Here is a tiny trained network, its code and every weight. The questions are about switching its units off for an input and a class, where a switched-off unit gives its printed mean instead of its output.

import numpy as np


def w(rows, s, z=0):
    codes = np.array(rows[::2]) - 128.0
    scale = np.full(codes.shape[1], s)
    scale[-1] = z or s
    return codes * scale


def norm(h):
    return h / np.sqrt((h * h).mean(-1, keepdims=True) + 1e-5)


def f(y):
    return y / 2 * (1 + np.tanh(0.7978845608 * (y + 0.044715 * y**3)))


def log_softmax(a):
    a = a - a.max(-1, keepdims=True)
    return a - np.log(np.exp(a).sum(-1, keepdims=True))


def net(x, mask):
    res = np.array(x, float).reshape(1, 5) / 4 @ E
    u = 0
    for l in range(2):
        y = f(norm(res) @ A[l][:, :-1].T + A[l][:, -1])
        res = res + np.where(mask[u : u + 4], y, B[l][:, -1]) @ B[l][:, :-1]
        u += 4
    return log_softmax(norm(res)[-1] @ U[:, :-1].T + U[:, -1])


A, B = {}, {}
E = w([
[118,125,2,113,190,43,77,57,197,161,145],'x0',
[221,195,130,156,95,209,179,201,145,158,190],'x1',
[189,114,189,119,77,106,64,220,150,92,51],'x2',
[85,134,151,197,202,62,197,208,156,205,104],'x3',
[138,68,149,68,12,168,129,127,106,154,147],'x4',
],0.008)
A[0] = w([
[92,119,105,34,176,61,94,65,26,119,128,47],'L0N0',
[122,35,122,172,225,113,86,118,161,140,49,116],'L0N1',
[240,201,75,110,108,108,218,208,91,48,90,120],'L0N2',
[103,125,119,86,161,239,3,78,71,72,107,1],'L0N3',
],0.0057,0.0024)
B[0] = w([
[129,165,131,118,104,103,126,180,231,134,168,254],'L0N0',
[117,140,112,131,171,144,102,182,132,56,139,242],'L0N1',
[198,142,117,122,171,190,42,134,193,77,149,249],'L0N2',
[103,158,171,217,2,35,186,87,159,81,116,240],'L0N3',
],0.011,0.003)
A[1] = w([
[60,145,120,53,218,120,70,108,218,141,158,70],'L1N0',
[55,189,77,202,184,162,209,82,111,202,224,98],'L1N1',
[75,126,36,99,122,2,111,71,91,91,79,94],'L1N2',
[128,90,192,161,55,174,86,165,42,150,66,1],'L1N3',
],0.0076,0.0016)
B[1] = w([
[129,86,118,79,182,152,117,180,89,209,73,228],'L1N0',
[181,138,94,210,83,157,139,43,92,191,74,254],'L1N1',
[51,27,88,116,84,98,148,138,135,55,159,240],'L1N2',
[114,152,162,9,183,129,183,70,103,184,148,201],'L1N3',
],0.013,0.0061)
U = w([
[143,227,141,196,245,88,63,178,189,145,40,153],'0',
[35,171,164,102,203,68,138,123,61,82,152,2],'1',
[51,127,114,144,26,40,121,46,181,34,165,206],'2',
[214,207,134,118,58,204,69,162,168,72,245,91],'3',
[147,169,60,252,133,163,148,26,79,222,87,230],'4',
[131,148,199,10,97,180,193,94,105,188,119,67],'5',
[11,29,24,110,176,70,101,161,140,146,97,121],'6',
],0.012,0.0026)

Each question gives the input, the list of numbers given to net, and the class t.
The units are the neurons (one row each of A and B). Each row of codes is followed by its name. A weight is (code - 128) times the scale printed after its matrix; where a second scale follows, it is the last column's (A, B and U).
mask holds one flag per neuron, layer by layer. A switched-off neuron (its flag False) gives its mean, the last column of its row in B, instead of its output. The means were averaged over made-up inputs and are rounded, as every weight is.
A unit's drop is (log p(t) with every unit on - log p(t) with that unit switched off) / (log p(t) with every unit on - log p(t) with every unit switched off).
The circuit of an input: a set's keep is (log p(t) with only the set's units on - log p(t) with every unit switched off) / (log p(t) with every unit on - log p(t) with every unit switched off). Starting from all 8 units, units are removed one at a time, each time the one whose removal leaves the highest keep (on an exact tie, the one counted first), for as long as the keep stays at least 0.8.
units of the circuit, in order: the units of the circuit, biggest drop first
top k neurons: the k neurons with the biggest drops, biggest first
top k neurons in layer l: the k neurons of layer l with the biggest drops, biggest first
drop when u is switched off: that unit's drop, to one decimal
input [3,-4,8,1,-8], class 6: units of the circuit, in order	L1N2
input [-6,5,-1,4,1], class 3: top 2 neurons in layer 1	L1N0, L1N1
input [-7,-5,4,5,-4], class 1: top 2 neurons in layer 1	L1N3, L1N1
input [7,7,-7,-7,8], class 4: units of the circuit, in order	L1N1, L0N2
input [8,4,2,-3,-8], class 6: units of the circuit, in order	L1N0, L1N2
input [-6,0,6,-5,1], class 5: top 2 neurons	L1N3, L0N0
input [-7,-1,-6,4,5], class 4: top 3 neurons in layer 1	L1N1, L1N2, L1N0
input [0,2,7,-2,4], class 5: top 3 neurons	L1N3, L0N0, L0N1
input [-2,-4,-8,0,4], class 4: drop when L1N1 is switched off	1.2
input [5,7,-7,-5,7], class 4: drop when L1N1 is switched off	0.2
input [5,1,-3,1,8], class 4: drop when L0N0 is switched off	0.0
input [6,-3,-8,6,-3], class 4: drop when L1N1 is switched off	5.2
